Below are the code and all the weights of a small trained network. Each question names an input and a class and asks about switching units off, where a switched-off unit gives its printed mean instead of its output.

import numpy as np


def w(rows, s, z=0):
    codes = np.array(rows[::2]) - 128.0
    scale = np.full(codes.shape[1], s)
    scale[-1] = z or s
    return codes * scale


def norm(h):
    return h / np.sqrt((h * h).mean(-1, keepdims=True) + 1e-5)


def f(y):
    return y / 2 * (1 + np.tanh(0.7978845608 * (y + 0.044715 * y**3)))


def log_softmax(a):
    a = a - a.max(-1, keepdims=True)
    return a - np.log(np.exp(a).sum(-1, keepdims=True))


def net(x, mask):
    res = np.array(x, float).reshape(1, 6) / 4 @ E
    u = 0
    for l in range(3):
        y = f(norm(res) @ A[l][:, :-1].T + A[l][:, -1])
        res = res + np.where(mask[u : u + 7], y, B[l][:, -1]) @ B[l][:, :-1]
        u += 7
    return log_softmax(norm(res)[-1] @ U[:, :-1].T + U[:, -1])


A, B = {}, {}
E = w([
[27,171,164,113,40,141,159,181,109],'x0',
[87,159,218,168,158,178,77,107,255],'x1',
[166,173,48,206,94,249,227,138,153],'x2',
[87,203,35,110,151,88,100,96,173],'x3',
[113,116,124,128,137,132,131,109,129],'x4',
[67,115,127,193,233,106,140,199,113],'x5',
],0.0074)
A[0] = w([
[110,216,88,81,136,94,115,165,183,35],'L0N0',
[56,131,116,152,230,76,175,252,134,1],'L0N1',
[1,139,107,96,58,150,115,178,105,146],'L0N2',
[149,112,126,26,17,113,140,72,188,78],'L0N3',
[188,173,170,127,115,4,50,166,113,81],'L0N4',
[156,70,218,97,133,178,170,108,44,216],'L0N5',
[90,199,44,68,169,107,108,74,90,120],'L0N6',
],0.0081,0.0034)
B[0] = w([
[126,28,179,188,53,105,124,121,173,163],'L0N0',
[124,145,92,178,176,198,7,71,55,218],'L0N1',
[138,182,171,136,168,36,192,101,101,253],'L0N2',
[111,154,116,184,182,192,65,93,48,247],'L0N3',
[94,93,100,88,156,200,183,112,137,210],'L0N4',
[136,108,123,162,111,104,79,208,96,255],'L0N5',
[152,36,132,170,85,98,103,184,139,207],'L0N6',
],0.013,0.005)
A[1] = w([
[70,110,148,3,134,84,57,93,111,63],'L1N0',
[174,174,136,30,8,162,65,34,95,4],'L1N1',
[242,110,89,106,194,124,80,142,166,114],'L1N2',
[179,114,196,68,2,142,112,46,88,123],'L1N3',
[85,180,191,118,154,141,86,120,226,91],'L1N4',
[92,157,38,106,89,62,85,70,197,121],'L1N5',
[159,155,236,147,142,192,73,143,197,85],'L1N6',
],0.0092,0.0025)
B[1] = w([
[88,118,147,102,192,249,189,212,152,202],'L1N0',
[147,178,121,193,176,169,66,173,44,170],'L1N1',
[101,197,215,98,132,101,131,96,112,219],'L1N2',
[101,139,92,190,227,79,91,164,153,179],'L1N3',
[129,91,42,84,146,77,160,114,62,217],'L1N4',
[126,92,148,211,166,55,139,142,172,150],'L1N5',
[133,110,63,113,107,97,116,152,63,253],'L1N6',
],0.013,0.0049)
A[2] = w([
[141,77,184,208,96,135,104,103,133,205],'L2N0',
[149,194,153,81,106,144,78,237,107,176],'L2N1',
[171,145,82,182,120,144,161,117,135,116],'L2N2',
[156,123,10,41,89,69,141,125,58,66],'L2N3',
[84,177,156,105,186,137,134,65,80,252],'L2N4',
[174,202,78,137,83,202,187,121,190,106],'L2N5',
[237,116,158,79,192,110,99,103,165,145],'L2N6',
],0.014,0.0046)
B[2] = w([
[132,83,131,91,39,138,103,126,165,185],'L2N0',
[85,109,84,141,145,84,152,51,252,206],'L2N1',
[64,44,227,71,205,148,112,150,97,159],'L2N2',
[130,121,33,16,162,93,115,65,148,199],'L2N3',
[207,164,122,122,23,178,162,104,160,252],'L2N4',
[60,106,146,85,146,206,207,169,152,141],'L2N5',
[41,198,146,221,74,69,238,155,61,145],'L2N6',
],0.011,0.012)
U = w([
[162,188,122,234,145,205,2,117,38,114],'0',
[139,92,105,94,49,151,157,73,148,255],'1',
[163,120,20,48,178,52,145,100,62,98],'2',
[121,15,164,181,92,42,101,185,195,106],'3',
[107,126,177,76,203,227,198,188,149,95],'4',
[173,216,202,113,50,46,220,84,115,104],'5',
[241,185,207,43,124,84,46,181,182,35],'6',
],0.0086,0.0083)

Each question gives the input, the list of numbers given to net, and the class t.
The units are the neurons (one row each of A and B). Each row of codes is followed by its name. A weight is (code - 128) times the scale printed after its matrix; where a second scale follows, it is the last column's (A, B and U).
mask holds one flag per neuron, layer by layer. A switched-off neuron (its flag False) gives its mean, the last column of its row in B, instead of its output. The means were averaged over made-up inputs and are rounded, as every weight is.
A unit's drop is (log p(t) with every unit on - log p(t) with that unit switched off) / (log p(t) with every unit on - log p(t) with every unit switched off).
The circuit of an input: a set's keep is (log p(t) with only the set's units on - log p(t) with every unit switched off) / (log p(t) with every unit on - log p(t) with every unit switched off). Starting from the 12 units with the biggest drops (on a tie, the unit counted first), units are removed one at a time, each time the one whose removal leaves the highest keep (on an exact tie, the one counted first), for as long as the keep stays at least 0.8.
circuit, biggest first: the units of the circuit, biggest drop first
unit that matters most: the unit with the biggest drop
k most important neurons: the k neurons with the biggest drops, biggest first
top k neurons in layer l: the k neurons of layer l with the biggest drops, biggest first
input [-5,-4,-5,6,-3,-4], class 3: unit that matters most : L0N6
input [4,-7,-8,3,-7,4], class 4: circuit, biggest first : [L1N0, L0N4]
input [-5,0,-8,-6,5,-7], class 4: 3 most important neurons : [L1N0, L0N4, L0N1]
input [-6,7,-6,-8,4,8], class 0: circuit, biggest first : [L0N1, L2N1]
input [2,2,-6,6,5,5], class 3: 3 most important neurons : [L0N0, L0N6, L0N3]
input [2,4,7,4,-1,2], class 4: top 2 neurons in layer 2 : [L2N5, L2N2]
input [-3,0,-8,1,7,-8], class 0: 2 most important neurons : [L0N3, L1N1]
input [7,-8,-1,-7,3,-2], class 2: 2 most important neurons : [L2N3, L2N4]
input [8,-7,8,-2,-6,-7], class 4: top 4 neurons in layer 1 : [L1N6, L1N4, L1N2, L1N3]
input [-8,6,-2,-2,-7,1], class 5: 3 most important neurons : [L1N2, L2N6, L2N4]
input [7,-1,7,1,2,-4], class 4: circuit, biggest first : [L2N5, L2N2]
input [-4,8,0,4,-3,6], class 2: top 2 neurons in layer 0 : [L0N3, L0N5]
input [6,8,3,2,7,-3], class 2: 3 most important neurons : [L1N4, L2N3, L1N6]
input [-8,-2,-6,-1,-2,6], class 5: unit that matters most : L1N2
input [-4,-3,6,-6,6,-7], class 0: circuit, biggest first : [L1N3, L1N1]
input [-8,4,4,-1,4,6], class 5: circuit, biggest first : [L1N2, L0N3, L2N6]
input [-6,-5,0,0,0,-5], class 5: circuit, biggest first : [L1N2, L2N6]
input [-7,7,-5,-4,-1,-5], class 2: circuit, biggest first : [L1N6, L1N4]
input [4,-4,8,2,0,0], class 4: circuit, biggest first : [L2N5, L2N2]
input [-1,5,-8,3,3,-2], class 4: circuit, biggest first : [L1N0]
input [-7,2,-5,8,0,-6], class 3: top 3 neurons in layer 0 : [L0N6, L0N0, L0N2]
input [4,-3,0,4,-2,3], class 3: 3 most important neurons : [L0N6, L0N0, L0N3]
input [3,4,-6,-2,-5,5], class 4: top 2 neurons in layer 0 : [L0N3, L0N4]
input [6,4,4,-4,-3,5], class 5: 3 most important neurons : [L0N2, L0N3, L2N4]
input [-6,7,-4,-6,2,7], class 0: 2 most important neurons : [L0N1, L1N6]
